Here is a tiny trained network, its code and every weight. The questions are about switching its units off for an input and a class, where a switched-off unit gives its printed mean instead of its output.

import numpy as np


def w(rows, s, z=0):
    codes = np.array(rows[::2]) - 128.0
    scale = np.full(codes.shape[1], s)
    scale[-1] = z or s
    return codes * scale


def f(y):
    return y / 2 * (1 + np.tanh(0.7978845608 * (y + 0.044715 * y**3)))


def log_softmax(a):
    a = a - a.max(-1, keepdims=True)
    return a - np.log(np.exp(a).sum(-1, keepdims=True))


def net(x, mask):
    res = np.array(x, float).reshape(1, 3) / 4 @ E
    y = f(res @ A[0][:, :-1].T + A[0][:, -1])
    res = res + np.where(mask, y, B[0][:, -1]) @ B[0][:, :-1]
    return log_softmax(res[-1] @ U[:, :-1].T + U[:, -1])


A, B = {}, {}
E = w([
[41,153,35,88,124,66],'x0',
[4,36,203,195,128,139],'x1',
[109,37,173,72,130,76],'x2',
],0.011)
A[0] = w([
[125,100,132,131,126,142,84],'n1',
[146,171,108,77,70,115,252],'n2',
[124,95,249,197,122,179,198],'n3',
[188,41,248,159,145,163,184],'n4',
[160,122,171,144,141,180,98],'n5',
[161,93,233,131,126,152,174],'n6',
[130,111,129,43,125,45,32],'n7',
[124,109,155,148,141,154,174],'n8',
[80,66,177,120,158,103,163],'n9',
[136,227,77,146,130,166,188],'n10',
[133,137,200,180,135,173,150],'n11',
[61,113,111,90,116,75,157],'n12',
[133,151,135,78,108,165,108],'n13',
[118,150,177,219,119,205,80],'n14',
[211,211,89,109,125,167,162],'n15',
],0.012,0.0031)
B[0] = w([
[129,149,139,138,141,128,135],'n1',
[158,104,141,63,197,105,195],'n2',
[71,89,131,157,90,148,241],'n3',
[135,193,245,181,92,183,249],'n4',
[119,147,131,147,105,145,171],'n5',
[144,214,210,166,86,196,208],'n6',
[109,102,58,63,192,82,177],'n7',
[110,142,113,148,104,128,160],'n8',
[197,183,147,174,116,155,207],'n9',
[177,133,140,77,227,102,211],'n10',
[75,89,76,125,95,115,188],'n11',
[52,94,128,146,105,132,191],'n12',
[143,127,128,113,150,154,144],'n13',
[33,58,71,95,112,54,192],'n14',
[197,181,188,154,161,189,244],'n15',
],0.011,0.015)
U = w([
[83,136,138,207,6,170,205],'0',
[192,158,132,108,161,146,2],'1',
[74,95,34,79,133,48,176],'2',
],0.012,0.00092)

Each question gives the input, the list of numbers given to net, and the class t.
The units are the neurons (one row each of A and B). Each row of codes is followed by its name. A weight is (code - 128) times the scale printed after its matrix; where a second scale follows, it is the last column's (A, B and U).
mask holds one flag per neuron, in row order. A switched-off neuron (its flag False) gives its mean, the last column of its row in B, instead of its output. The means were averaged over made-up inputs and are rounded, as every weight is.
A unit's drop is (log p(t) with every unit on - log p(t) with that unit switched off) / (log p(t) with every unit on - log p(t) with every unit switched off).
The circuit of an input: a set's keep is (log p(t) with only the set's units on - log p(t) with every unit switched off) / (log p(t) with every unit on - log p(t) with every unit switched off). Starting from the 12 units with the biggest drops (on a tie, the unit counted first), units are removed one at a time, each time the one whose removal leaves the highest keep (on an exact tie, the one counted first), for as long as the keep stays at least 0.8.
units of the circuit, in order: the units of the circuit, biggest drop first
k most important neurons: the k neurons with the biggest drops, biggest first
drop when u is switched off: that unit's drop, to one decimal
input [0,1,-6], class 2: 4 most important neurons : n4; n6; n14; n9
input [-8,-3,-5], class 0: units of the circuit, in order : n14
input [-1,4,-7], class 2: units of the circuit, in order : n14; n4
input [3,1,2], class 2: 2 most important neurons : n4; n6
input [-3,0,-6], class 1: 3 most important neurons : n10; n15; n12
input [1,0,1], class 2: 3 most important neurons : n4; n15; n6
input [8,-3,-3], class 1: 2 most important neurons : n14; n15
input [0,-2,-7], class 1: drop when n10 is switched off : 0.0
input [8,1,-8], class 1: drop when n14 is switched off : 0.3
input [8,1,-6], class 2: drop when n6 is switched off : 0.2
input [3,1,0], class 2: drop when n4 is switched off : 0.6
